Where the symbols take the units:
* | ρ κ φ ω π ψ
z37 | z847 z63 z482 z706 z729 z461
z807 | z972 z114 z78 z418 z211 z344
z748 | z776 z899 z506 z391 z837 z724
z695 | z460 z396 z251 z492 z31 z34
z461 | z386 z847 z380 z16 z63 z989
z156 | z77 z380 z336 z461 z482 z83
z170 | z36 z989 z83 z981 z461 z572
z34 | z830 z460 z615 z881 z396 z72
z762 | z763 z738 z998 z36 z77 z545
z805 | z700 z330 z344 z648 z418 z720
z460 | z34 z695 z603 z78 z99 z830
z916 | z145 z712 z883 z676 z326 z201
z444 | z120 z392 z69 z615 z299 z745
z920 | z31 z846 z72 z279 z881 z99
z482 | z220 z572 z763 z63 z170 z380
z724 | z963 z776 z729 z883 z899 z706
z776 | z724 z748 z981 z350 z215 z963
z830 | z72 z34 z111 z827 z695 z508
z71 | z712 z326 z391 z697 z627 z916
z492 | z78 z767 z396 z227 z174 z881
z847 | z461 z37 z220 z32 z909 z386
z111 | z801 z615 z444 z34 z251 z203
z187 | z627 z346 z201 z982 z676 z814
z69 | z224 z675 z697 z392 z922 z360
z763 | z545 z762 z418 z572 z83 z648
z769 | z312 z508 z671 z31 z830 z251
z981 | z729 z506 z989 z748 z16 z909
z767 | z492 z438 z99 z211 z279 z78
z909 | z63 z729 z36 z724 z506 z37
z392 | z444 z641 z675 z603 z293 z120
z572 | z482 z36 z762 z909 z989 z220
z782 | z590 z982 z187 z658 z360 z205
z63 | z37 z909 z572 z963 z981 z847
z623 | z750 z883 z724 z916 z391 z367
z837 | z215 z367 z32 z589 z623 z899
z801 | z203 z111 z120 z830 z603 z671
z415 | z330 z418 z807 z763 z52 z805
z201 | z589 z145 z750 z346 z712 z997
z99 | z396 z31 z769 z438 z846 z695
z700 | z720 z805 z279 z336 z415 z211
z590 | z205 z782 z627 z922 z841 z697
z251 | z603 z312 z299 z396 z508 z615
z203 | z671 z801 z745 z72 z615 z293
z729 | z909 z981 z170 z776 z964 z63
z648 | z336 z545 z330 z220 z762 z985
z36 | z572 z170 z738 z729 z386 z482
z312 | z251 z769 z293 z99 z72 z603
z738 | z762 z83 z52 z170 z156 z763
z236 | z52 z985 z720 z77 z648 z998
z326 | z71 z814 z932 z205 z187 z712
z985 | z236 z336 z700 z156 z545 z52
z396 | z695 z99 z312 z767 z920 z460
z279 | z174 z344 z846 z805 z807 z438
z675 | z69 z905 z205 z641 z658 z224
z964 | z506 z16 z461 z215 z706 z981
z420 | z676 z697 z71 z69 z590 z557
z346 | z187 z557 z145 z841 z420 z627
z998 | z418 z52 z227 z738 z985 z415
z615 | z111 z603 z392 z460 z312 z801
z438 | z767 z174 z31 z720 z344 z492
z603 | z615 z251 z641 z695 z769 z111
z418 | z415 z998 z114 z762 z236 z330
z220 | z380 z482 z545 z37 z36 z156
z350 | z883 z391 z748 z71 z997 z623
z360 | z841 z224 z676 z120 z675 z982
z827 | z846 z881 z34 z972 z492 z920
z299 | z641 z293 z922 z312 z203 z392
z336 | z985 z648 z805 z380 z763 z236
z386 | z989 z461 z156 z964 z37 z170
z16 | z964 z32 z847 z837 z963 z506
z627 | z814 z187 z589 z782 z557 z326
z883 | z623 z350 z776 z712 z932 z750
z846 | z920 z827 z830 z344 z78 z31
z989 | z170 z386 z77 z506 z847 z36
z344 | z279 z972 z827 z330 z114 z174
z72 | z508 z830 z801 z846 z460 z769
z114 | z807 z227 z492 z998 z720 z972
z589 | z997 z201 z367 z187 z916 z932
z380 | z156 z220 z648 z847 z572 z77
z78 | z881 z492 z695 z114 z438 z827
z881 | z827 z78 z460 z807 z767 z846
z32 | z16 z706 z37 z367 z724 z964
z215 | z899 z837 z16 z997 z750 z748
z905 | z675 z922 z590 z299 z163 z69
z205 | z697 z590 z814 z905 z982 z420
z972 | z344 z807 z881 z415 z227 z279
z982 | z782 z841 z346 z163 z224 z590
z545 | z648 z763 z415 z482 z738 z336
z227 | z114 z211 z767 z52 z700 z807
z293 | z299 z671 z658 z769 z801 z641
z814 | z326 z627 z997 z590 z346 z71
z174 | z438 z279 z920 z700 z972 z767
z671 | z293 z203 z163 z508 z111 z299
z31 | z99 z920 z508 z174 z827 z396
z697 | z420 z205 z326 z675 z782 z676
z720 | z211 z700 z174 z985 z330 z227
z745 | z163 z120 z360 z801 z392 z658
z676 | z557 z420 z712 z224 z205 z346
z506 | z981 z964 z386 z899 z32 z729
z922 | z905 z658 z782 z293 z745 z675
z712 | z916 z71 z350 z420 z814 z145
z391 | z350 z932 z899 z326 z589 z883
z997 | z932 z589 z837 z627 z145 z391
z330 | z805 z415 z972 z545 z998 z700
z163 | z658 z745 z841 z203 z444 z922
z932 | z391 z997 z215 z814 z201 z350
z224 | z360 z69 z420 z444 z905 z841
z145 | z201 z916 z623 z557 z71 z589
z750 | z367 z623 z963 z145 z350 z837
z641 | z392 z299 z905 z251 z671 z444
z211 | z227 z720 z438 z236 z805 z114
z841 | z982 z360 z557 z745 z69 z782
z77 | z83 z156 z985 z386 z220 z738
z963 | z706 z724 z909 z623 z748 z32
z508 | z769 z72 z203 z920 z34 z312
z706 | z32 z963 z63 z750 z776 z16
z658 | z922 z163 z982 z671 z120 z905
z899 | z748 z215 z964 z932 z367 z776
z120 | z745 z444 z224 z111 z641 z163
z52 | z998 z236 z211 z83 z336 z418
z557 | z346 z676 z916 z360 z697 z187
z367 | z837 z750 z706 z201 z883 z215
z83 | z738 z77 z236 z989 z380 z762

The rows follow the links: the fewer symbols apart two units are, the more alike their rows tend to be.

Each row is also shifted at random along 2 hidden directions that mean nothing.

Some units, each with a row of numbers:
z972 [ 321,  140,  223, -271,  226,  259,  -70,  310,  265, -297, -224,  131,  270,  -25,  281,   20, -168,  -28,  265, -187,  -20,    8,  242,  157,   46]
z807 [-594, -313,  443, -146,   83,  168, -215,  240,  496,  766,   81,  207,  270, -115, -149,  -22,  194,    3,  202, -300,  -85,  352,   46,   32,   95]
z251 [   4,   20,  -11,   38,   83,    2, -218,  172,  252,  189, -174,   37,   16,    9,  132, -100,  331, -253,  502, -154,  145,   -6,  -26, -296, -147]
z916 [  86,  212,   29,  328,  -84, -236,  287, -220, -464,   54,   54, -269, -147,   -6,  -47,  -17, -148, -157, -180, -219,  201,   54, -160,  -43,  -47]
z712 [-137,  119,    5,  323, -110, -254,  292, -230, -316,  151,   81, -224, -148,   71,  -81,  -46, -100, -142,  -85, -286,  150,    9, -129,  -57,   62]
z438 [ 324,   20,  120, -247,  145,  127, -172,  417,  234, -332, -252,  121,  197, -170,   78,   98,   -9,   43,  308,   -6,   61,  148,  141,   12,  -16]
z34 [ 515,  327, -121,   81,  394,   53, -150,  178, -245, -382, -429,  161,   98,  168,  226, -322, -245, -339, -289,   73,  152, -106, -132, -127, -258]
z111 [-281, -214,  128,  100,  -15, -129, -298,   -1,   74,  913,  157,   61, -252, -220, -406,   -4,  500, -189, -211, -154,   70,  431, -541, -507, -345]
z224 [ 217,    8,   62,  134,  195, -330,  211,  -40, -256,   -8,    6,  187, -136,   96,   51,  380,  -43, -158, -180,  -10,  215,  271, -103, -262, -171]
z641 [ 414,  149,  -33,  202,  125, -101, -207, -186, -287,  -13,  -84,  330, -405, -122,  -29,   24,  111, -168, -716,  -99,  -52,  195, -401,  -68, -343]
z187 [-398,  -43, -252,  256, -155, -232,   70, -151,  276, -436,  -53,   82, -160,  304,  391, -134,   44,  -21,  879, -172,  -87, -482,  303,  -33,  421]
z762 [-461, -191,   28, -241,  -83,  320,   20,  237,  331,  238, -116, -277,  435,    3, -128,  -98,  191,  134,  669,  -25,   90, -190,  459,  170,   63]
z227 [ 886,  442,  234, -187,  366,  334,  -49,  121, -257, -308, -212,   88,  124,  -63,  248, -115, -479, -114, -766,  -56,  -39,  146, -172,  241, -170]
z326 [-414,  -23,   84,  396,  -85, -298,  142, -293, -316,  561,  250, -129, -166,  -14, -219, -139, -120, -155, -432, -240,  113,  257, -441, -230,   10]
z720 [ 405,  206,  130, -222,  196,  378, -185,  111,  185, -246, -177,  122,  150,   59,  314, -161, -151,  -21, -136,  -63, -179, -162,  127,  303,   27]
z648 [ 194,   41,  -11, -308,   -4,  327,  -27,  143,   12,  124,   -3, -351,  225, -185, -199,  -64,   76,   84,  -60,  192,   45,  -61,   79,   97, -167]
z572 [-357,  -37,   17,  -63, -167,  181,  -32,    6,  -44,  -46,   47,  -77,  190,  -86, -145, -300, -226,  214,  -22,    5, -174,  -58,  112,  252,  243]
z32 [ 739,  445,   34,  -79,  150,   35,  492, -151, -368, -567,   95, -286,  128,  204,  356,  191, -548,  -36, -408,  159,   88, -232,   85,  344,   66]
z729 [-324, -181,  116, -229, -223,  -62,  235,  -23,  266,  325,  433, -307,  113,  -78,  -74,  199,  -67,  208,  345,   58,  -74,   77,   57,   -1,  337]
z676 [ -62,   30, -178,  262,  -88, -298,    8, -229, -262,   39,  209,   39, -306,   65,  -20,   -3, -101, -107, -407,  170,  -31,   76, -376, -327,    6]
z392 [ 859,  363, -189,  197,  165,  -16, -126, -171, -231, -855, -341,  377, -357,   96,  395,   44,  -29, -140, -263, -107,  -23, -231,  -26,   88, -164]
z236 [ 151,  -34,  -36, -398,  -35,  354, -148,   85,   71,  195,   45, -225,  146, -162, -183,  -81,  143,  127, -152,  260,  -94, -104,  -19,   88, -148]
z846 [ 276,   32, -220, -131,  118,   99, -291,  329,  158, -765, -418,  324,   49,   15,  193, -100,  -77,   36,  351,  183, -119, -172,  195,   -3,  -44]
z492 [ 221,  -90,  179, -188,   99,   19, -278,  315,  -76,  172,  -70,  148,   80, -334, -326,   18,  -87,   22, -491,  116,   -7,  538, -337, -257, -218]
z36 [-175,    2,  -88, -117, -195,  153,   40,   68,  131, -498,  -69, -108,  185,  -15,   57, -262, -252,  275,  329,   47, -230, -305,  364,  331,  429]
z508 [ 576,  342,  -75,  103,  326,   55, -117,  173, -173, -332, -390,   11,   61,  122,  251, -214, -132, -361,  -61,  -25,  213, -111, -127, -233, -297]
z700 [ 329,  161,   65, -265,  138,  406, -201,   53,  286, -275, -169,  126,  160,   80,  342, -183,  -98,   49,    3,  -28, -195, -265,  234,  368,   40]
z763 [  71,   20,  102, -237,   20,  279,   70,  117, -166,  321,   11, -381,  310, -201, -324,  -88,  -34,   51, -272,  150,  146,   86,   28,   86, -204]
z905 [-355, -242,  183,  324,  153, -294,   98,  -96, -111,  656,   80,  306, -171,    5, -184,  288,  164, -193, -348, -228,  173,  483, -241, -236, -212]
z767 [-105, -220,  227, -180,   62,   50, -286,  327,  137,  347,   -2,  160,  147, -312, -321,   81,   70,   56, -189,    5,  -10,  563, -171, -175, -121]
z769 [ 322,  186,   55,   77,  282,  -14, -149,  106, -228,  228, -179,    9,   33,  -18,  -35, -154,   -4, -363, -335,  -75,  246,  140, -351, -334, -336]
z201 [ -48,   65,  -95,  225, -224, -192,  292, -104,  -26, -281,  -89, -268,  -79,  124,  116,   86,  100,   40,  729, -272,  209, -273,  311,   97,  160]
z748 [-285,  -97,  -73,   36,  -99,    1,  238, -286,   69,    4,  161,   -5,  -26,  276,   86,  133,   18,  177,  104,   60, -151, -311,  289,  293,  219]
z830 [ 159,  174,  -82,   65,  290,   74, -182,  195,   77, -216, -367,  118,  171,  211,  257, -293,  -51, -239,  238,  -88,  146, -157,   55, -147, -148]
z220 [ 184,  245,  -93,  -96,   13,  270,  118,   96,  -68, -792, -296, -156,  273,   85,  224, -341, -411,  134,  233,   -5,  -45, -387,  435,  486,  220]
z380 [ -35,   65,  -56,  -79,  -30,  275,  114,  147,   10, -439, -242, -203,  391,   49,   84, -282, -300,  136,  290,  -25,   20, -291,  419,  358,  213]

Complete each set of four: the symbols that take the first to the second take the third to the fourth, perhaps in another order.
Answer with the unit's name.
A [-543, -238,   39, -205, -380,   -8,    4,   -4,  246,  176,  299, -168,  109, -144, -205,  -51,  -37,  332,  295,   98, -254,   40,    7,   79,  411]
B [  -7,    0,  165, -219, -132,  -35,  309,  -25,  -43,  200,  379, -345,  117,  -55,    8,  183, -220,  137,  -62,  103,   37,   93,  -52,   58,  207]
C [  50, -141,    5,  -94,  112,   48, -334,  297,  -20,  -64, -144,  295,   71, -230, -182,  -87,  -29,   37, -287,  185, -107,  337, -216, -206, -163]
D z174

A [-235, -168,  -35,  226,  -50, -106, -257, -136,  183,  273,  -27,  433, -348,  -39,  -61,   33,  438,  -64,   52, -205,  -76,   85, -121,  -93, -107]
B [-164, -117,  -29,  231,   47,  -98, -213,  -98,  283,  -93, -149,  484, -298,  134,  179,   60,  367,  -40,  342, -266,  -73, -114,  136,   22,  -12]
C [ 486,  289,  -93,    8,  339,   96,  -84,  221,  -14, -526, -502,   93,  102,  251,  417, -221, -117, -333,  313,  -44,  173, -296,  176, -135, -109]
D z769

A [  74,   85,   59,   72,  202,    2, -174,  139,   -7,  284, -164,   43,   33,   56,   -3, -185,  141, -339,   33, -123,  205,   79, -165, -327, -241]
B [ 687,  258, -166, -134,  235,  103, -264,  303, -223, -814, -414,  232,   14,  -93,  105, -140, -291,  -25, -340,  299,  -14,    8, -103,  -42, -186]
C [ -17,  -54,  -24,   27,   38,  -70, -195,  173,  252,  258, -184,   11,  -82,   -4,   36,  -40,  385, -214,  474, -199,  140,    7,  -48, -336, -180]
D z99

A [ 126,   30,   77, -236, -164,  -58,  253,   -2,    3, -102,  263, -338,  127, -106,   -9,  167, -245,  166,    6,  142,  -79,   70,  -44,   68,  233]
B [ 421,  225,  117, -207,  -79,    0,  327,  -39, -231, -100,  296, -425,   61, -123,  -17,  205, -415,   83, -418,  172,    6,  136, -171,   50,   96]
C [ 245,   37,   63,  223,  213, -324,  181,  -33, -272,   -5,  -24,  205, -148,   72,   47,  381, -100, -192, -298,  -19,  262,  292, -144, -206, -209]
D z675

A [  82,  -49,   25, -334,   -7,  294, -152,   65,  -26,  396,  133, -273,  161, -210, -330,  -88,  141,   86, -327,  284,  -41,   56, -105,  -23, -205]
B [ 355,   81, -124, -399,   -9,  380,  -62,  181,  117, -300, -154, -296,  213,  -56,   48,  -65,   60,   90,  313,  250,    9, -335,  301,  222, -106]
C [ 425,  303,  -51,  209, -138, -219,  365, -239, -486, -217,   -2, -365, -181,  -75,  -72,  137, -179,  -64, -203, -145,  236,   -8,  -55,   66, -120]
D z201

A [  15,  -11,   75, -254, -205,  -40,  228,   17,  200, -150,  270, -323,  164,   -1,  166,  240, -192,  188,  407,   92,  -53, -102,  183,  106,  306]
B [ -44,   33,   -8,   29,   44,   14,  351, -271, -165,   68,  234,  -75,   28,  210,  125,  138, -185,   85, -304,   61,  -22, -153,  103,  266,  130]
C [ 140,   99,  178, -140,  -18,  -34,  409,  -98, -194,  195,  352, -351,  117,  -87,  -55,  232, -328,   62, -417,  115,   15,  161, -155,   31,   92]
D z748

A [   5,  198,  -84,  265, -187, -219,  295, -140, -127, -236,  -57, -281,  -94,  117,  143,   43,  -20,  -54,  486, -281,  214, -198,  203,   97,  109]
B [-483,  -37,   -3,  327, -201, -230,  257, -198,  104,   94,   43, -157,  -84,  171,   77,  -49,  119,  -48,  619, -365,  125, -158,  180,  -13,  259]
C [  16,  -79,  -95,   55,  -97,  -86, -319,   43,  354,   -5, -118,  147, -292,  -73,   59,   22,  500,  -89,  542, -179,  -53, -112,  -32, -192, -135]
D z111

A [ -26,  -68, -234,  147,  -50, -380,   70,  -60,  -78, -120,  134,   75, -266,   66,   44,  201,  -23,  -14,   -7,  227,    7,   28, -254, -431,   21]
B [ 222,   51, -153,  147,   -7, -387,   97, -129, -378,  -44,  175,   51, -270,  -27,  -71,  271, -108, -107, -479,  258,   83,  260, -425, -395, -110]
C [ 404,  360, -294,  278,   22, -271,  138, -203, -309, -752,  -87,   15, -271,  233,  346,  -98, -321, -127,   -9,   26,   -5, -350,  -72, -117,  144]
D z557

A [-235,  -11,  120,  -29,  -12,  231,   67,   36, -265,  173,   -4, -225,  284,  -63, -303, -284, -240,  103, -411,  -32,   27,  100,   -1,  239,    8]
B [ -25,   94,  -22,  -83,  -66,  236,   54,   71,  -26, -527, -152, -136,  253,   61,   17, -272, -324,  160,  161,  -16, -120, -284,  372,  373,  278]
C [ 173,  141,   95, -153,  -37,  -18,  390,  -67,   78, -198,  150, -284,  200,  104,  299,  230, -253,  108,  256,  -13,   62, -211,  285,  185,  275]
D z32

A [ -87, -110,   85, -282,    2,  293,  -36,  142,  -18,  499,  120, -302,  242, -209, -386,  -27,  124,   87, -208,  189,   57,   86,  -59,   29, -217]
B [ -51,  -55,  178, -235,   84,  343, -264,   57,  400,  179,   -2,  160,  139,   23,  145, -172,   64,   29,   -4,  -55, -212,  -58,   97,  254,   59]
C [-121,  -32,  -16,   47,  -35,   50,  334, -277,  -44,  -19,  193,  -51,  -21,  255,  134,  141,  -90,   92, -137,   62,  -74, -257,  233,  298,  140]
D z909

A [-560, -215,  150, -141,  -64,  279,   34,  164,  191,  340,  -56, -257,  394,  -13, -216, -203,   62,  109,  420,  -84,   52,  -50,  396,  225,  102]
B [ 566,  222, -280, -474,  -50,  428, -152,  213,  455, -974, -321, -126,  203,  114,  524,  -79,   62,  181,  857,  266, -167, -780,  661,  377,  109]
C [ 261,  185,  -45,  -98,   52,   36,  413, -134,   22, -484,   18, -142,  139,  329,  438,  196, -326,   72,  261,   79,   15, -446,  425,  343,  239]
D z37

A [-170, -104,  142,  299,  194, -244,   45,  -81,  -68,  238,  -31,  413, -159,  140,   13,  268,  125, -148, -139, -235,  137,  262,  -27, -101, -127]
B [-127, -133,   30,  208,  143, -310,  174,   10,  -48,  197,   17,  263, -124,  129,   28,  387,  101, -134,   46,  -76,  202,  211,  -28, -262, -136]
C [ 207,   47,   80,  235,  249, -289,  189,  -39, -261,    3,  -62,  241, -144,  138,   78,  355,  -64, -190, -286,  -72,  238,  247, -105, -181, -169]
D z360

A [ 557,  199, -178,   82, -158,  -67,  255, -351, -640, -289,  135, -243, -285, -103, -170,  201, -143,  106, -709,  211,   37,  -31, -196,  144, -235]
B [-131,   -7,   -7,   45,   12,   20,  343, -297, -103,  -41,  180,  -18,    9,  230,  150,  127, -103,   90, -122,   91,  -44, -256,  250,  350,  147]
C [-198,    3,  135,  -67,   27,  207,   72,   97, -220,  328,  -26, -261,  329, -138, -317, -233, -197,   36, -368,  -19,   85,  122,   33,  172,  -51]
D z336

A [-160,  -93,  424, -146,  165,  244, -207,   86,  130,  723,   78,  172,  158, -144, -162, -132,  -34,  -42, -529, -159, -133,  409, -238,   67, -103]
B [ 435,  190,  124, -241,  188,  387, -211,   31,   54, -137,  -44,   55,  101,   -4,  159, -183, -149,   17, -470,   91, -214, -104,  -65,  254,  -71]
C [-248, -227,   33,  145,   41, -414,  117,  -40,  -62,  376,  224,  133, -166,   27, -127,  362,  133, -129,  -32,   77,  187,  354, -255, -420,  -92]
D z675

